Where the symbols take the units:
at | π ε
nibo | fele fevo
kugo | gove papa
vebu | nuzi tizi
milu | pome selo
fume | vebu lovi
geta | degi bulu
neme | govu dopo
bulu | zofu geta
pome | neme sadu
zofu | zabi ragu
rupa | bulu degi
gove | tizi nuzi
gone | geva desi
tizi | lovi vebu
lovi | devi fume
suro | noku keta
dopo | sadu neme
keta | nibo suro
teka | ragu zabi
desi | teka gone
govu | vumo gole
vumo | desi geva
papa | milu kugo
neta | fevo fele
ragu | geta zofu
degi | mefe rupa
sadu | selo pome
selo | kugo milu
gole | dopo govu
lite | rupa mefe
fevo | suro nibo
noku | ratu baba
ratu | fume devi
baba | keta noku
devi | baba ratu
nuzi | papa gove
zabi | gone teka
geva | gole vumo
mefe | neta lite
fele | lite neta

Which unit is each row?
[-0.037 -0.052  0.081  0.184 -0.030 -0.014 -0.069 -0.014  0.021 -0.130  0.225  0.020 -0.267 -0.081  0.083 -0.058  0.152  0.063  0.042  0.098  0.002  0.005  0.079 -0.002 -0.047  0.134 -0.140 -0.195 -0.039 -0.099  0.070 -0.122  0.233 -0.008  0.017 -0.056 -0.077 -0.092 -0.113 -0.155 -0.026 -0.104  0.166  0.047  0.134  0.081  0.147  0.002  0.122 -0.011 -0.016  0.026 -0.048 -0.101  0.281  0.013]
unit: bulu
[ 0.115  0.152 -0.029 -0.088  0.074  0.072 -0.008 -0.108 -0.005  0.028 -0.207 -0.042  0.193 -0.015  0.014  0.248 -0.256 -0.032  0.016 -0.119 -0.069  0.081 -0.034 -0.062 -0.109  0.002  0.129  0.271 -0.155  0.056  0.017  0.005 -0.268  0.106  0.127  0.018  0.010  0.092  0.093  0.062  0.121 -0.028 -0.085  0.118  0.039 -0.016 -0.272 -0.194 -0.077  0.016 -0.023 -0.011 -0.045 -0.101 -0.153 -0.060]
unit: teka
[-0.121  0.099  0.066 -0.120 -0.045  0.039  0.067  0.026  0.016  0.007 -0.064  0.047  0.052  0.032 -0.209 -0.015 -0.037 -0.126 -0.138 -0.037 -0.011 -0.092  0.019 -0.061 -0.071 -0.050  0.249  0.057  0.149  0.047 -0.112  0.172  0.073  0.051 -0.100  0.147 -0.036  0.187 -0.071  0.212 -0.262  0.145 -0.145 -0.154 -0.113 -0.140 -0.089 -0.036 -0.089 -0.021  0.201 -0.028  0.077  0.034 -0.221  0.021]
unit: geta
[-0.028 -0.115  0.025  0.089 -0.083  0.058 -0.041  0.045  0.003  0.027  0.131  0.009 -0.115 -0.110  0.090 -0.143  0.234  0.103 -0.041  0.098  0.097  0.001 -0.126  0.045  0.006 -0.024 -0.136 -0.184  0.084 -0.049  0.032 -0.067  0.241 -0.115  0.008 -0.030 -0.082 -0.178 -0.250 -0.043 -0.042 -0.040  0.311  0.022  0.017  0.079  0.193  0.091  0.065 -0.044  0.030  0.056 -0.099  0.077  0.235  0.010]
unit: gove
[-0.146  0.114  0.167  0.146 -0.128  0.038  0.077 -0.013  0.072 -0.089  0.196 -0.021 -0.167 -0.127 -0.102 -0.272  0.333 -0.138 -0.124  0.046  0.089 -0.122  0.072 -0.029  0.056 -0.040  0.036 -0.097  0.161 -0.106 -0.034  0.035  0.347 -0.062 -0.079  0.029 -0.039  0.043 -0.208  0.048 -0.285  0.134 -0.004 -0.098 -0.032  0.039  0.131  0.031  0.079 -0.123 -0.010 -0.076  0.016  0.044  0.011  0.051]
unit: milu
[ 0.233 -0.188 -0.166  0.034 -0.083  0.023 -0.089 -0.133 -0.023  0.186 -0.009 -0.032  0.073 -0.013  0.207  0.233  0.061  0.166  0.101  0.053 -0.013  0.071 -0.101  0.070  0.021  0.050 -0.228 -0.036  0.047  0.088  0.023 -0.048 -0.111 -0.039  0.063 -0.025 -0.031 -0.103 -0.010 -0.155  0.311 -0.135  0.150  0.233  0.099  0.005  0.134  0.129 -0.041  0.086 -0.210  0.165 -0.108 -0.152  0.054 -0.019]
unit: zabi
[-0.257 -0.033  0.135  0.107 -0.102  0.045  0.089  0.057 -0.024 -0.040  0.060  0.094 -0.096 -0.071 -0.054 -0.247  0.176 -0.118 -0.046  0.062  0.058 -0.169 -0.051 -0.059 -0.042 -0.009  0.116 -0.123  0.101  0.004 -0.083  0.085  0.180 -0.002 -0.164  0.105 -0.058  0.062 -0.127  0.196 -0.277  0.139 -0.028 -0.161 -0.107 -0.048  0.069  0.070  0.073 -0.054  0.064 -0.150 -0.034  0.139 -0.097  0.024]
unit: lite
[-0.231  0.045  0.197  0.078 -0.011 -0.043  0.104  0.182  0.056 -0.130  0.078  0.126 -0.077  0.006 -0.090 -0.264  0.063 -0.158 -0.135 -0.050  0.066 -0.151  0.016 -0.031  0.088 -0.142  0.190  0.006  0.110 -0.079 -0.072  0.015  0.179  0.005 -0.189  0.047 -0.036  0.108 -0.140  0.234 -0.274  0.094 -0.077 -0.139 -0.063 -0.012 -0.026 -0.028 -0.013 -0.097  0.197 -0.086  0.085  0.193 -0.024 -0.099]
unit: papa
[-0.214  0.054  0.120  0.123 -0.107 -0.020  0.121  0.043  0.008 -0.077  0.024  0.073 -0.143 -0.030 -0.168 -0.217  0.132 -0.087 -0.090  0.036  0.110 -0.286 -0.051 -0.004  0.015  0.020  0.124 -0.097  0.042 -0.021 -0.095  0.026  0.226 -0.010 -0.164  0.075 -0.007  0.017 -0.072  0.147 -0.274  0.110  0.015 -0.209 -0.026 -0.044  0.028 -0.005  0.070 -0.071  0.184 -0.053 -0.025  0.108 -0.084 -0.025]
unit: lite

Complete each set of four: the symbols that take the first to the second take the third to the fourth.
Answers are names.
[-0.259 -0.081  0.108  0.056 -0.095  0.052  0.097  0.111  0.071 -0.153  0.113  0.029 -0.104 -0.093 -0.070 -0.234  0.043 -0.092 -0.083  0.104  0.126 -0.030  0.088 -0.020  0.023 -0.089  0.085 -0.011 -0.037 -0.090 -0.076  0.103  0.248  0.056 -0.203  0.036 -0.018  0.050 -0.104 -0.059 -0.328  0.033 -0.097 -0.189 -0.131  0.010  0.007  0.070  0.025 -0.126  0.183 -0.060  0.050  0.051  0.098  0.065]
to [-0.137 -0.057  0.023  0.098 -0.082 -0.033 -0.031  0.093  0.049 -0.137  0.146  0.115 -0.235 -0.064  0.015 -0.298  0.221  0.098 -0.026  0.104  0.119 -0.091  0.026  0.038  0.108 -0.093 -0.078 -0.189  0.073 -0.167 -0.080 -0.119  0.280  0.001 -0.151 -0.011 -0.010  0.021 -0.130  0.022 -0.201 -0.059  0.036 -0.032 -0.080  0.051  0.160  0.085  0.089 -0.113 -0.034 -0.034 -0.013  0.087  0.129  0.057]
as [-0.140  0.034  0.054 -0.012  0.018  0.049  0.050  0.069 -0.015 -0.063 -0.052  0.052  0.022  0.002 -0.135 -0.190 -0.006 -0.112 -0.036 -0.139  0.034 -0.043  0.019 -0.095  0.073 -0.089  0.231  0.121 -0.011 -0.023 -0.030  0.174 -0.046  0.138 -0.048 -0.033  0.030  0.133 -0.027  0.254 -0.243  0.113 -0.242 -0.133 -0.152 -0.042 -0.160 -0.108  0.009 -0.074  0.233 -0.128  0.187  0.143 -0.071 -0.012]
to papa

[-0.226  0.172  0.078 -0.152  0.049  0.041  0.152  0.040  0.049  0.092 -0.224 -0.056  0.188  0.009 -0.161 -0.006 -0.080 -0.185 -0.044 -0.103  0.028 -0.026 -0.050  0.028  0.041  0.058  0.209  0.102  0.126  0.074 -0.034  0.199 -0.038  0.097 -0.048  0.058 -0.002  0.097  0.040  0.147 -0.164  0.170 -0.145 -0.128 -0.094 -0.100 -0.106 -0.166 -0.123 -0.048  0.110 -0.132  0.049  0.033 -0.281  0.066]
to [-0.187  0.127  0.167 -0.067 -0.056  0.145  0.101  0.035 -0.110 -0.022  0.014 -0.116 -0.018 -0.036 -0.179 -0.151  0.007 -0.119 -0.173 -0.010  0.058 -0.155  0.042 -0.125 -0.025 -0.092  0.222 -0.018  0.031 -0.051  0.045  0.215  0.056  0.053 -0.091  0.029 -0.014  0.130 -0.025  0.129 -0.269  0.177 -0.111 -0.212 -0.133 -0.120 -0.063 -0.003  0.006 -0.150  0.090 -0.080  0.099  0.026 -0.056  0.084]
as [-0.163  0.033  0.246  0.106 -0.097 -0.097  0.160  0.096 -0.007 -0.052  0.034  0.140 -0.119 -0.021 -0.099 -0.218  0.089 -0.103 -0.107 -0.106  0.121 -0.125 -0.031 -0.074  0.095 -0.153  0.211  0.080  0.109 -0.093 -0.068  0.079  0.185 -0.021 -0.121  0.015 -0.051  0.139 -0.009  0.156 -0.260  0.020 -0.036 -0.185 -0.141 -0.025 -0.034 -0.003  0.097 -0.108  0.121 -0.083 -0.014  0.157 -0.061 -0.020]
to milu

[-0.113  0.079  0.009 -0.069  0.032 -0.006  0.103  0.046 -0.002 -0.050 -0.075  0.065  0.058  0.035 -0.128 -0.118 -0.019 -0.089 -0.088 -0.013  0.059 -0.095  0.057 -0.035  0.069 -0.099  0.281  0.186 -0.078 -0.007 -0.032  0.144 -0.095  0.179 -0.013  0.092  0.075  0.172  0.098  0.194 -0.325  0.170 -0.202 -0.092 -0.085 -0.062 -0.148 -0.130  0.066 -0.141  0.206 -0.114  0.156  0.142 -0.099  0.002]
to [ 0.015 -0.160  0.047  0.211 -0.072 -0.024 -0.033  0.061 -0.005  0.012  0.124 -0.018 -0.211 -0.058  0.128 -0.109  0.262  0.115  0.013  0.055  0.114  0.029 -0.066  0.097  0.095  0.017 -0.149 -0.228  0.088 -0.073  0.059 -0.093  0.237 -0.183 -0.028 -0.079 -0.115 -0.190 -0.170 -0.031  0.014 -0.079  0.258  0.016 -0.007 -0.002  0.316  0.149  0.015 -0.030  0.008  0.067 -0.054  0.082  0.187 -0.065]
as [-0.227  0.012  0.131  0.143 -0.121  0.026  0.056  0.103  0.032 -0.124  0.277  0.027 -0.235 -0.060 -0.098 -0.169  0.139 -0.014 -0.034  0.120  0.111 -0.148  0.009 -0.053  0.100 -0.029  0.037 -0.128 -0.018 -0.132  0.000  0.058  0.233  0.032 -0.121  0.066  0.035  0.013 -0.074  0.059 -0.147  0.062 -0.069 -0.017 -0.064  0.066  0.180 -0.011  0.058 -0.030  0.058 -0.124  0.032  0.066  0.066 -0.017]
to lite

[-0.054  0.158 -0.006 -0.029  0.000  0.010  0.093 -0.055  0.013  0.053 -0.208  0.136  0.122  0.030 -0.062  0.116 -0.156 -0.133 -0.047 -0.210 -0.059 -0.110 -0.009 -0.008  0.047 -0.018  0.194  0.159  0.023  0.051 -0.085  0.039 -0.149  0.082 -0.064  0.067 -0.005  0.172  0.142  0.229  0.017  0.177 -0.161 -0.112 -0.138 -0.060 -0.173 -0.107 -0.086 -0.051  0.135 -0.148  0.136  0.070 -0.278 -0.054]
to [-0.205  0.172  0.037 -0.031  0.046 -0.013  0.163 -0.041  0.024  0.027 -0.124  0.044  0.079  0.070 -0.161 -0.065 -0.044 -0.104 -0.072 -0.022 -0.051 -0.132  0.084 -0.011 -0.041 -0.097  0.298 -0.014  0.141  0.026 -0.033  0.190  0.103  0.067 -0.060  0.118  0.074  0.181 -0.023  0.257 -0.338  0.219 -0.154 -0.095 -0.043 -0.150 -0.081  0.019 -0.107 -0.046  0.136 -0.130  0.188  0.003 -0.164 -0.024]
as [-0.259  0.043  0.016  0.083 -0.005  0.015  0.049  0.036 -0.018 -0.099  0.055  0.083  0.051  0.051 -0.136 -0.085  0.019 -0.013 -0.037 -0.007  0.061 -0.082  0.044 -0.041  0.033 -0.100  0.221  0.128  0.023  0.005 -0.138  0.133  0.056  0.083 -0.107  0.066 -0.079  0.114 -0.068  0.310 -0.290  0.031 -0.151 -0.075 -0.077 -0.092 -0.089 -0.054  0.115 -0.037  0.160 -0.143  0.122  0.113 -0.119 -0.086]
to lite

[ 0.215 -0.071 -0.158 -0.123  0.149  0.020 -0.108  0.005 -0.076  0.080 -0.170 -0.074  0.196  0.153  0.210  0.183 -0.087  0.124  0.035  0.004 -0.073  0.106  0.020  0.031 -0.077  0.084 -0.148  0.125 -0.118  0.138  0.004  0.041 -0.215 -0.084  0.112 -0.072  0.055 -0.221  0.106 -0.136  0.242 -0.061  0.036  0.045  0.036  0.026 -0.003  0.018 -0.122  0.152 -0.170  0.103 -0.112 -0.056  0.029 -0.009]
to [ 0.202 -0.090 -0.009  0.056 -0.132 -0.039 -0.167 -0.092 -0.020  0.009  0.107 -0.106 -0.056 -0.072  0.105 -0.008  0.106  0.068  0.010  0.092 -0.001  0.028  0.043  0.039  0.006  0.063 -0.236 -0.076 -0.021 -0.044  0.151 -0.054  0.143 -0.216  0.029 -0.152  0.039 -0.194 -0.129 -0.263  0.147 -0.082  0.234  0.157  0.129  0.145  0.187  0.130  0.090 -0.021 -0.206  0.125 -0.097  0.121  0.228  0.033]
as [ 0.224 -0.116 -0.255  0.047  0.017  0.004 -0.077 -0.098 -0.028  0.149  0.011 -0.090  0.124  0.052  0.162  0.213  0.029  0.089  0.023  0.065  0.026  0.089 -0.093  0.057  0.039  0.054 -0.102 -0.144 -0.009  0.044 -0.006 -0.095 -0.092 -0.141  0.112  0.035  0.000 -0.157  0.046 -0.142  0.303 -0.181  0.105  0.119  0.092  0.016  0.130  0.120  0.078  0.061 -0.094  0.093 -0.142 -0.117  0.156  0.009]
to gove

[ 0.001  0.158 -0.002 -0.231  0.156  0.033  0.066 -0.144 -0.052  0.087 -0.324 -0.018  0.212  0.068 -0.069  0.161 -0.237 -0.044 -0.003 -0.057 -0.069  0.095 -0.022 -0.075 -0.013  0.019  0.082  0.245 -0.070  0.123 -0.009  0.147 -0.180  0.085  0.057 -0.008 -0.033  0.129  0.027  0.139 -0.086  0.128 -0.183 -0.100  0.018 -0.049 -0.174 -0.113 -0.106  0.016  0.071 -0.044  0.125 -0.090 -0.197 -0.033]
to [-0.259  0.074  0.178  0.040  0.009  0.104  0.136  0.088 -0.132 -0.085  0.104  0.001 -0.049 -0.038 -0.179 -0.235  0.031 -0.030 -0.071  0.103  0.028 -0.165 -0.022 -0.098 -0.047 -0.046  0.066 -0.109 -0.071 -0.019 -0.017  0.122  0.247  0.073 -0.148  0.088  0.026  0.120 -0.045  0.141 -0.336  0.188 -0.120 -0.165 -0.093 -0.025 -0.007  0.117 -0.008 -0.033  0.143 -0.137  0.113  0.071 -0.065 -0.044]
as [ 0.154  0.018 -0.044 -0.044  0.119 -0.062 -0.063 -0.002 -0.019  0.023 -0.140  0.015  0.231  0.092 -0.017  0.269 -0.188  0.027  0.134 -0.154 -0.028  0.155 -0.065  0.085  0.004  0.020  0.070  0.201 -0.196  0.145  0.003  0.071 -0.310  0.120  0.125 -0.033  0.099  0.060  0.135 -0.023  0.182  0.052 -0.121  0.124  0.024  0.059 -0.162 -0.123 -0.089  0.033 -0.015  0.053  0.048 -0.028 -0.063 -0.026]
to milu

[-0.159  0.033  0.139  0.143 -0.045 -0.021  0.113  0.148 -0.005 -0.121  0.005  0.141 -0.064  0.004 -0.175 -0.307  0.075 -0.147 -0.080 -0.092  0.052 -0.088  0.040 -0.027  0.072 -0.019  0.237  0.054  0.123 -0.057 -0.118  0.044  0.223  0.038 -0.143  0.053 -0.036  0.109 -0.150  0.172 -0.335  0.041 -0.057 -0.161 -0.140 -0.010 -0.012 -0.015  0.023 -0.133  0.195 -0.031 -0.033  0.094 -0.001 -0.021]
to [-0.059 -0.101  0.085  0.123 -0.036 -0.073  0.007  0.100  0.083 -0.172  0.286  0.064 -0.247 -0.021  0.016 -0.253  0.232  0.063 -0.094  0.049 -0.010 -0.022  0.065  0.022  0.062 -0.067 -0.069 -0.166  0.084 -0.125 -0.054 -0.049  0.255  0.088 -0.151  0.049 -0.038 -0.007 -0.223  0.089 -0.135 -0.041  0.066 -0.094 -0.083  0.090  0.158  0.007  0.172 -0.080  0.021 -0.067 -0.001  0.033  0.176  0.039]
as [ 0.014  0.055 -0.025 -0.145  0.085 -0.076  0.047 -0.082 -0.010  0.054 -0.241  0.003  0.183 -0.008 -0.032  0.172 -0.274 -0.100  0.042 -0.155 -0.018  0.125 -0.057 -0.066 -0.057  0.005  0.146  0.251 -0.133  0.077  0.028  0.027 -0.253  0.119  0.118 -0.099 -0.035  0.103  0.043  0.087  0.067 -0.014 -0.137  0.081  0.074 -0.012 -0.209 -0.125 -0.078  0.067  0.011  0.005  0.079 -0.039 -0.241 -0.090]
to zabi

